Below is a small trained network, with its code and all its weights. Each question gives an input and a class and asks what happens when units are switched off, that is, made to give their printed mean instead of their output.

import numpy as np


def w(rows, s, z=0):
    codes = np.array(rows[::2]) - 128.0
    scale = np.full(codes.shape[1], s)
    scale[-1] = z or s
    return codes * scale


def f(y):
    return y / 2 * (1 + np.tanh(0.7978845608 * (y + 0.044715 * y**3)))


def log_softmax(a):
    a = a - a.max(-1, keepdims=True)
    return a - np.log(np.exp(a).sum(-1, keepdims=True))


def net(x, mask):
    res = np.array(x, float).reshape(1, 4) / 4 @ E
    y = f(res @ A[0][:, :-1].T + A[0][:, -1])
    res = res + np.where(mask, y, B[0][:, -1]) @ B[0][:, :-1]
    return log_softmax(res[-1] @ U[:, :-1].T + U[:, -1])


A, B = {}, {}
E = w([
[97,51,193,61,57,80,202,219,200,51,200,149],'x0',
[180,207,230,197,218,145,35,163,152,32,216,186],'x1',
[83,151,156,202,192,3,203,32,218,127,148,22],'x2',
[254,161,99,46,231,93,201,155,229,123,32,184],'x3',
],0.0049)
A[0] = w([
[171,222,44,172,196,175,60,56,56,217,49,122,12],'neuron 0',
[84,36,38,65,59,104,207,97,115,222,63,77,70],'neuron 1',
[173,209,54,176,194,185,67,53,58,204,47,115,41],'neuron 2',
[118,19,193,43,70,86,197,221,195,48,188,171,49],'neuron 3',
[84,176,182,221,191,3,200,32,220,112,145,5,62],'neuron 4',
[16,116,158,214,37,183,67,105,28,140,223,62,68],'neuron 5',
[175,99,107,68,87,219,72,202,56,124,109,228,49],'neuron 6',
[113,29,179,48,65,75,188,228,201,54,194,171,52],'neuron 7',
[243,171,96,63,220,98,195,152,203,128,44,194,25],'neuron 8',
[161,199,220,183,193,139,63,147,150,54,205,178,29],'neuron 9',
[245,175,88,51,220,107,190,155,214,128,31,186,9],'neuron 10',
[169,213,48,177,196,196,45,44,49,210,43,123,2],'neuron 11',
[165,107,101,71,78,226,59,207,46,125,115,233,24],'neuron 12',
[156,202,219,188,196,141,68,157,147,43,195,169,33],'neuron 13',
[80,42,43,78,58,117,202,98,123,205,61,72,100],'neuron 14',
[168,110,97,66,82,224,71,212,58,119,113,237,47],'neuron 15',
[160,210,217,182,186,136,57,148,155,49,209,178,19],'neuron 16',
[221,178,98,50,209,108,183,149,199,130,43,184,57],'neuron 17',
[81,40,44,67,59,112,220,101,116,219,56,70,70],'neuron 18',
],0.0042,0.00094)
B[0] = w([
[87,177,166,209,96,175,181,230,178,62,179,64,219],'neuron 0',
[202,153,57,111,158,148,126,196,52,54,89,209,239],'neuron 1',
[97,160,151,187,102,164,172,183,164,79,167,78,215],'neuron 2',
[85,197,171,202,114,191,193,203,189,76,151,48,239],'neuron 3',
[153,128,2,44,232,57,172,78,166,208,214,66,238],'neuron 4',
[59,10,128,151,36,29,15,169,93,153,202,193,241],'neuron 5',
[124,137,49,74,207,67,173,75,178,201,203,53,242],'neuron 6',
[92,197,164,195,108,185,194,194,185,70,153,53,237],'neuron 7',
[62,54,142,158,53,64,46,149,105,143,185,155,246],'neuron 8',
[208,137,54,96,153,141,119,177,58,61,84,210,206],'neuron 9',
[52,35,150,181,43,57,39,167,96,143,202,158,254],'neuron 10',
[89,166,146,196,108,165,174,206,173,80,171,73,226],'neuron 11',
[131,124,47,73,207,63,168,77,170,195,208,69,248],'neuron 12',
[201,129,55,105,152,134,124,187,65,68,93,202,206],'neuron 13',
[194,146,65,110,156,148,116,190,64,61,96,203,231],'neuron 14',
[134,135,54,82,210,69,174,70,176,198,199,52,249],'neuron 15',
[206,139,47,102,152,141,120,194,52,64,89,203,208],'neuron 16',
[66,58,148,164,55,72,53,154,111,140,174,164,237],'neuron 17',
[210,153,56,110,161,152,123,203,56,51,95,211,241],'neuron 18',
],0.0055,0.0047)
U = w([
[253,154,79,98,159,159,119,165,43,64,78,231,120],'0',
[35,5,160,156,33,56,17,133,107,164,165,162,125],'1',
[144,153,64,60,254,76,183,64,186,233,177,42,125],'2',
[75,235,197,201,94,233,200,180,192,72,138,47,121],'3',
[147,146,201,91,122,181,126,60,140,159,52,147,247],'4',
[145,150,233,107,125,175,123,65,133,188,66,143,82],'5',
[138,142,241,95,129,184,126,24,128,157,87,151,79],'6',
[134,135,195,102,119,177,119,30,140,167,54,133,81],'7',
],0.0072,0.012)

Each question gives the input, the list of numbers given to net, and the class t.
The units are the neurons (one row each of A and B). Each row of codes is followed by its name. A weight is (code - 128) times the scale printed after its matrix; where a second scale follows, it is the last column's (A, B and U).
mask holds one flag per neuron, in row order. A switched-off neuron (its flag False) gives its mean, the last column of its row in B, instead of its output. The means were averaged over made-up inputs and are rounded, as every weight is.
A unit's drop is (log p(t) with every unit on - log p(t) with that unit switched off) / (log p(t) with every unit on - log p(t) with every unit switched off).
The circuit of an input: a set's keep is (log p(t) with only the set's units on - log p(t) with every unit switched off) / (log p(t) with every unit on - log p(t) with every unit switched off). Starting from the 12 units with the biggest drops (on a tie, the unit counted first), units are removed one at a time, each time the one whose removal leaves the highest keep (on an exact tie, the one counted first), for as long as the keep stays at least 0.8.
circuit, biggest first: the units of the circuit, biggest drop first
k most important neurons: the k neurons with the biggest drops, biggest first
drop of u: that unit's drop, to one decimal
input [-8,7,2,8], class 1: circuit, biggest first => [neuron 10; neuron 8]
input [8,4,8,-3], class 2: circuit, biggest first => [neuron 4]
input [-6,-5,4,6], class 1: circuit, biggest first => [neuron 10; neuron 8]
input [-7,-6,4,3], class 3: 3 most important neurons => [neuron 0; neuron 11; neuron 2]
input [-4,-6,6,8], class 1: 3 most important neurons => [neuron 10; neuron 8; neuron 17]
input [-8,5,-5,-4], class 3: 3 most important neurons => [neuron 0; neuron 11; neuron 2]
input [4,-5,-2,7], class 1: 2 most important neurons => [neuron 10; neuron 8]
input [5,-8,8,1], class 0: 3 most important neurons => [neuron 18; neuron 1; neuron 14]
input [-2,3,8,-6], class 2: 2 most important neurons => [neuron 4; neuron 10]
input [7,5,-2,6], class 3: 2 most important neurons => [neuron 3; neuron 7]
input [-8,-1,2,-6], class 3: 2 most important neurons => [neuron 0; neuron 11]
input [1,-7,-4,-7], class 0: drop of neuron 14 => 0.3
input [-4,2,2,1], class 3: drop of neuron 15 => 0.2
input [4,-4,-6,5], class 2: drop of neuron 14 => 0.0
input [-1,-7,-2,-7], class 0: drop of neuron 14 => 0.3
